Below is a small trained network, with its code and all its weights. Each question gives an input and a class and asks what happens when units are switched off, that is, made to give their printed mean instead of their output.

import numpy as np


def w(rows, s, z=0):
    codes = np.array(rows[::2]) - 128.0
    scale = np.full(codes.shape[1], s)
    scale[-1] = z or s
    return codes * scale


def f(y):
    return y / 2 * (1 + np.tanh(0.7978845608 * (y + 0.044715 * y**3)))


def log_softmax(a):
    a = a - a.max(-1, keepdims=True)
    return a - np.log(np.exp(a).sum(-1, keepdims=True))


def net(x, mask):
    res = np.array(x, float).reshape(1, 3) / 4 @ E
    y = f(res @ A[0][:, :-1].T + A[0][:, -1])
    res = res + np.where(mask, y, B[0][:, -1]) @ B[0][:, :-1]
    return log_softmax(res[-1] @ U[:, :-1].T + U[:, -1])


A, B = {}, {}
E = w([
[61,89,124,174,215,136],'x0',
[164,137,253,56,149,133],'x1',
[198,10,117,168,128,127],'x2',
],0.013)
A[0] = w([
[114,67,101,188,135,130,100],'N1',
[213,24,141,135,104,130,34],'N2',
[60,108,158,142,244,128,36],'N3',
[150,163,157,87,88,127,131],'N4',
[116,86,99,142,153,130,136],'N5',
[32,253,107,118,163,125,103],'N6',
[127,105,96,119,163,119,109],'N7',
[129,179,147,119,129,147,114],'N8',
[109,161,3,157,58,122,136],'N9',
[201,145,94,106,2,127,64],'N10',
[145,92,254,92,181,131,7],'N11',
[146,105,222,89,159,132,168],'N12',
[103,111,96,118,150,120,113],'N13',
[178,47,132,133,133,124,197],'N14',
[121,64,64,161,177,138,100],'N15',
[125,226,197,96,78,120,131],'N16',
[101,186,114,100,136,128,184],'N17',
],0.017,0.014)
B[0] = w([
[95,100,140,44,172,112,191],'N1',
[150,201,195,203,83,130,207],'N2',
[157,160,188,235,66,128,177],'N3',
[108,167,159,66,127,115,194],'N4',
[107,114,98,78,147,132,172],'N5',
[117,49,111,230,123,130,247],'N6',
[141,134,98,94,146,125,144],'N7',
[112,163,123,73,133,119,164],'N8',
[150,154,189,222,90,132,251],'N9',
[108,62,99,245,132,138,215],'N10',
[110,23,74,213,121,142,195],'N11',
[138,202,156,155,116,120,224],'N12',
[136,141,92,111,140,120,147],'N13',
[114,76,94,153,131,133,226],'N14',
[128,125,72,53,147,139,202],'N15',
[154,172,129,3,153,121,242],'N16',
[147,158,142,155,105,139,204],'N17',
],0.025,0.021)
U = w([
[156,180,181,139,67,133,117],'0',
[99,50,73,154,123,149,252],'1',
[106,168,67,6,177,99,39],'2',
],0.013,0.0029)

Each question gives the input, the list of numbers given to net, and the class t.
The units are the neurons (one row each of A and B). Each row of codes is followed by its name. A weight is (code - 128) times the scale printed after its matrix; where a second scale follows, it is the last column's (A, B and U).
mask holds one flag per neuron, in row order. A switched-off neuron (its flag False) gives its mean, the last column of its row in B, instead of its output. The means were averaged over made-up inputs and are rounded, as every weight is.
A unit's drop is (log p(t) with every unit on - log p(t) with that unit switched off) / (log p(t) with every unit on - log p(t) with every unit switched off).
The circuit of an input: a set's keep is (log p(t) with only the set's units on - log p(t) with every unit switched off) / (log p(t) with every unit on - log p(t) with every unit switched off). Starting from the 12 units with the biggest drops (on a tie, the unit counted first), units are removed one at a time, each time the one whose removal leaves the highest keep (on an exact tie, the one counted first), for as long as the keep stays at least 0.8.
units of the circuit, in order: the units of the circuit, biggest drop first
k most important neurons: the k neurons with the biggest drops, biggest first
drop of u: that unit's drop, to one decimal
input [4,7,1], class 1: units of the circuit, in order => [N11]
input [2,0,-5], class 1: 4 most important neurons => [N6; N2; N9; N12]
input [3,-1,-4], class 1: 3 most important neurons => [N6; N2; N12]
input [3,0,-6], class 1: 3 most important neurons => [N6; N2; N9]
input [-2,4,-4], class 2: 2 most important neurons => [N16; N9]
input [5,6,4], class 1: 3 most important neurons => [N11; N9; N14]
input [-5,-2,6], class 1: 2 most important neurons => [N10; N14]
input [-8,-6,2], class 1: 4 most important neurons => [N10; N12; N16; N3]
input [-1,7,-5], class 2: 2 most important neurons => [N16; N9]
input [4,4,3], class 1: 4 most important neurons => [N11; N9; N16; N14]
input [2,-1,-3], class 1: 3 most important neurons => [N2; N12; N6]
input [2,-5,5], class 2: drop of N10 => 0.1
input [3,-2,2], class 2: drop of N6 => 0.3
input [-7,4,-8], class 2: units of the circuit, in order => [N16]
input [4,8,1], class 1: drop of N9 => 1.2
